Here is a tiny trained network, its code and every weight. The questions are about switching its units off for an input and a class, where a switched-off unit gives its printed mean instead of its output.

import numpy as np


def w(rows, s, z=0):
    codes = np.array(rows[::2]) - 128.0
    scale = np.full(codes.shape[1], s)
    scale[-1] = z or s
    return codes * scale


def f(y):
    return np.maximum(y, 0)


def log_softmax(a):
    a = a - a.max(-1, keepdims=True)
    return a - np.log(np.exp(a).sum(-1, keepdims=True))


def net(x, mask):
    res = np.array(x, float).reshape(1, 2) / 4 @ E
    y = f(res @ A[0][:, :-1].T + A[0][:, -1])
    res = res + np.where(mask, y, B[0][:, -1]) @ B[0][:, :-1]
    return log_softmax(res[-1] @ U[:, :-1].T + U[:, -1])


A, B = {}, {}
E = w([
[2,101,79],'x0',
[193,105,45],'x1',
],0.016)
A[0] = w([
[203,15,19,43],'neuron 0',
[209,107,233,2],'neuron 1',
[210,247,131,56],'neuron 2',
[206,115,249,110],'neuron 3',
[209,103,33,143],'neuron 4',
[120,148,254,48],'neuron 5',
[120,167,221,170],'neuron 6',
[179,66,63,11],'neuron 7',
],0.01,0.0067)
B[0] = w([
[72,83,207,222],'neuron 0',
[3,102,107,216],'neuron 1',
[38,30,11,218],'neuron 2',
[112,97,71,253],'neuron 3',
[124,97,254,234],'neuron 4',
[114,91,206,206],'neuron 5',
[171,56,230,223],'neuron 6',
[67,9,215,172],'neuron 7',
],0.0097,0.012)
U = w([
[125,108,231,59],'0',
[48,90,57,99],'1',
[174,119,155,252],'2',
[182,202,85,73],'3',
[176,236,92,76],'4',
[208,253,167,82],'5',
[210,157,49,70],'6',
],0.016,0.02)

Each question gives the input, the list of numbers given to net, and the class t.
The units are the neurons (one row each of A and B). Each row of codes is followed by its name. A weight is (code - 128) times the scale printed after its matrix; where a second scale follows, it is the last column's (A, B and U).
mask holds one flag per neuron, in row order. A switched-off neuron (its flag False) gives its mean, the last column of its row in B, instead of its output. The means were averaged over made-up inputs and are rounded, as every weight is.
A unit's drop is (log p(t) with every unit on - log p(t) with that unit switched off) / (log p(t) with every unit on - log p(t) with every unit switched off).
The circuit of an input: a set's keep is (log p(t) with only the set's units on - log p(t) with every unit switched off) / (log p(t) with every unit on - log p(t) with every unit switched off). Starting from all 8 units, units are removed one at a time, each time the one whose removal leaves the highest keep (on an exact tie, the one counted first), for as long as the keep stays at least 0.8.
circuit, biggest first: the units of the circuit, biggest drop first
most important unit: the unit with the biggest drop
k most important neurons: the k neurons with the biggest drops, biggest first
drop of u: that unit's drop, to one decimal
input [-4,-3], class 1: circuit, biggest first : [neuron 4; neuron 3]
input [8,8], class 0: circuit, biggest first : [neuron 4; neuron 2; neuron 0]
input [-1,-2], class 2: circuit, biggest first : [neuron 4; neuron 0; neuron 1]
input [3,3], class 2: circuit, biggest first : [neuron 2; neuron 1]
input [-8,8], class 0: 3 most important neurons : [neuron 4; neuron 0; neuron 7]
input [-1,-3], class 2: 4 most important neurons : [neuron 4; neuron 0; neuron 7; neuron 1]
input [-6,2], class 1: most important neuron : [neuron 2]
input [-6,5], class 1: 2 most important neurons : [neuron 2; neuron 6]
input [5,5], class 0: 2 most important neurons : [neuron 2; neuron 3]
input [-2,-2], class 2: 2 most important neurons : [neuron 4; neuron 0]
input [-3,-1], class 2: 2 most important neurons : [neuron 0; neuron 7]
input [-8,0], class 1: drop of neuron 2 : 0.1
input [3,-1], class 2: drop of neuron 2 : 0.9
input [-8,-2], class 1: drop of neuron 7 : 0.0
input [-2,2], class 2: most important unit : neuron 1
